Below are the code and all the weights of a small trained network. Each question names an input and a class and asks about switching units off, where a switched-off unit gives its printed mean instead of its output.

import numpy as np


def w(rows, s, z=0):
    codes = np.array(rows[::2]) - 128.0
    scale = np.full(codes.shape[1], s)
    scale[-1] = z or s
    return codes * scale


def norm(h):
    return h / np.sqrt((h * h).mean(-1, keepdims=True) + 1e-5)


def f(y):
    return np.maximum(y, 0)


def log_softmax(a):
    a = a - a.max(-1, keepdims=True)
    return a - np.log(np.exp(a).sum(-1, keepdims=True))


def net(x, mask):
    res = np.array(x, float).reshape(1, 3) / 4 @ E
    u = 0
    for l in range(4):
        y = f(norm(res) @ A[l][:, :-1].T + A[l][:, -1])
        res = res + np.where(mask[u : u + 4], y, B[l][:, -1]) @ B[l][:, :-1]
        u += 4
    return log_softmax(norm(res)[-1] @ U[:, :-1].T + U[:, -1])


A, B = {}, {}
E = w([
[186,135,234,86,113,159,58,101,198],'x0',
[69,154,112,217,197,3,72,106,117],'x1',
[100,116,122,128,106,133,224,75,97],'x2',
],0.0022)
A[0] = w([
[129,89,196,133,84,116,70,41,186,176],'0.n0',
[26,142,180,163,199,74,160,67,149,9],'0.n1',
[178,154,56,67,88,202,173,179,93,63],'0.n2',
[177,185,148,98,124,173,141,113,251,160],'0.n3',
],0.0033,0.0011)
B[0] = w([
[63,31,87,48,119,109,119,224,56,255],'0.n0',
[153,83,191,187,159,152,134,39,4,215],'0.n1',
[16,107,61,115,73,114,141,156,78,249],'0.n2',
[197,101,225,181,120,155,90,108,235,250],'0.n3',
],0.0037,0.0027)
A[1] = w([
[127,123,194,136,189,122,3,117,155,209],'1.n0',
[83,197,139,107,146,53,46,90,48,130],'1.n1',
[57,79,62,114,149,97,95,189,195,163],'1.n2',
[169,113,185,101,82,189,160,128,118,3],'1.n3',
],0.0034,0.002)
B[1] = w([
[163,230,51,85,52,216,78,167,202,254],'1.n0',
[101,183,39,114,127,1,155,32,115,202],'1.n1',
[106,68,143,88,26,212,212,161,94,199],'1.n2',
[93,209,24,214,61,23,227,110,151,164],'1.n3',
],0.0036,0.0041)
A[2] = w([
[112,158,1,96,156,117,127,108,110,91],'2.n0',
[125,225,61,169,169,110,113,171,165,37],'2.n1',
[138,168,115,120,63,201,118,116,161,180],'2.n2',
[123,54,183,205,209,105,175,51,66,8],'2.n3',
],0.0043,0.0018)
B[2] = w([
[89,175,94,94,85,120,86,124,68,212],'2.n0',
[123,178,152,89,118,70,156,58,157,164],'2.n1',
[142,150,130,147,202,87,116,105,119,254],'2.n2',
[70,16,226,253,184,85,59,79,102,177],'2.n3',
],0.0063,0.0044)
A[3] = w([
[85,159,72,217,155,88,154,125,53,46],'3.n0',
[118,105,147,172,152,131,254,78,173,4],'3.n1',
[93,61,165,225,180,97,95,51,78,54],'3.n2',
[213,133,185,143,169,184,43,173,148,67],'3.n3',
],0.0052,0.0031)
B[3] = w([
[192,62,170,117,148,184,116,166,204,243],'3.n0',
[176,65,175,176,82,99,204,72,231,165],'3.n1',
[49,71,196,255,195,123,63,91,86,253],'3.n2',
[206,166,158,105,186,197,100,219,145,234],'3.n3',
],0.0054,0.0035)
U = w([
[235,192,205,36,207,229,61,243,226,245],'0',
[58,251,57,47,119,34,16,71,73,204],'1',
[11,55,28,31,44,214,221,236,24,195],'2',
[189,39,197,145,74,127,243,74,221,153],'3',
[12,32,201,237,224,60,52,48,45,254],'4',
[120,160,185,85,253,101,238,155,35,2],'5',
],0.0051,0.0035)

Each question gives the input, the list of numbers given to net, and the class t.
The units are the neurons (one row each of A and B). Each row of codes is followed by its name. A weight is (code - 128) times the scale printed after its matrix; where a second scale follows, it is the last column's (A, B and U).
mask holds one flag per neuron, layer by layer. A switched-off neuron (its flag False) gives its mean, the last column of its row in B, instead of its output. The means were averaged over made-up inputs and are rounded, as every weight is.
A unit's drop is (log p(t) with every unit on - log p(t) with that unit switched off) / (log p(t) with every unit on - log p(t) with every unit switched off).
The circuit of an input: a set's keep is (log p(t) with only the set's units on - log p(t) with every unit switched off) / (log p(t) with every unit on - log p(t) with every unit switched off). Starting from the 12 units with the biggest drops (on a tie, the unit counted first), units are removed one at a time, each time the one whose removal leaves the highest keep (on an exact tie, the one counted first), for as long as the keep stays at least 0.8.
units of the circuit, in order: the units of the circuit, biggest drop first
unit that matters most: the unit with the biggest drop
top k neurons: the k neurons with the biggest drops, biggest first
k most important neurons of layer l: the k neurons of layer l with the biggest drops, biggest first
drop of u: that unit's drop, to one decimal
input [2,-4,1], class 3: units of the circuit, in order : (1.n3, 2.n3, 1.n0)
input [6,4,2], class 0: top 2 neurons : (1.n0, 0.n2)
input [-4,-1,-8], class 2: units of the circuit, in order : (1.n2, 3.n2)
input [2,-1,7], class 3: units of the circuit, in order : (3.n1, 2.n0)
input [4,-1,5], class 3: unit that matters most : 1.n3
input [8,7,2], class 1: top 3 neurons : (1.n0, 1.n1, 2.n3)
input [0,-3,5], class 3: top 2 neurons : (0.n0, 1.n1)
input [4,3,0], class 0: top 2 neurons : (0.n2, 0.n3)
input [1,-3,4], class 3: top 2 neurons : (1.n0, 2.n3)
input [3,3,-8], class 0: top 2 neurons : (0.n2, 1.n3)
input [-1,1,-3], class 1: top 3 neurons : (0.n0, 0.n3, 0.n2)
input [3,5,0], class 1: top 2 neurons : (1.n0, 2.n3)
input [-1,8,-4], class 1: top 2 neurons : (1.n0, 2.n3)
input [-7,-1,-7], class 2: unit that matters most : 1.n2
input [2,-7,3], class 3: 2 most important neurons of layer 2 : (2.n0, 2.n3)
input [7,0,6], class 0: top 3 neurons : (0.n3, 0.n2, 1.n1)
input [5,6,1], class 1: 2 most important neurons of layer 1 : (1.n0, 1.n1)
input [-1,4,-2], class 1: drop of 2.n3 : 0.1
input [0,-7,0], class 3: 2 most important neurons of layer 0 : (0.n0, 0.n3)
input [-2,-3,2], class 2: unit that matters most : 0.n2
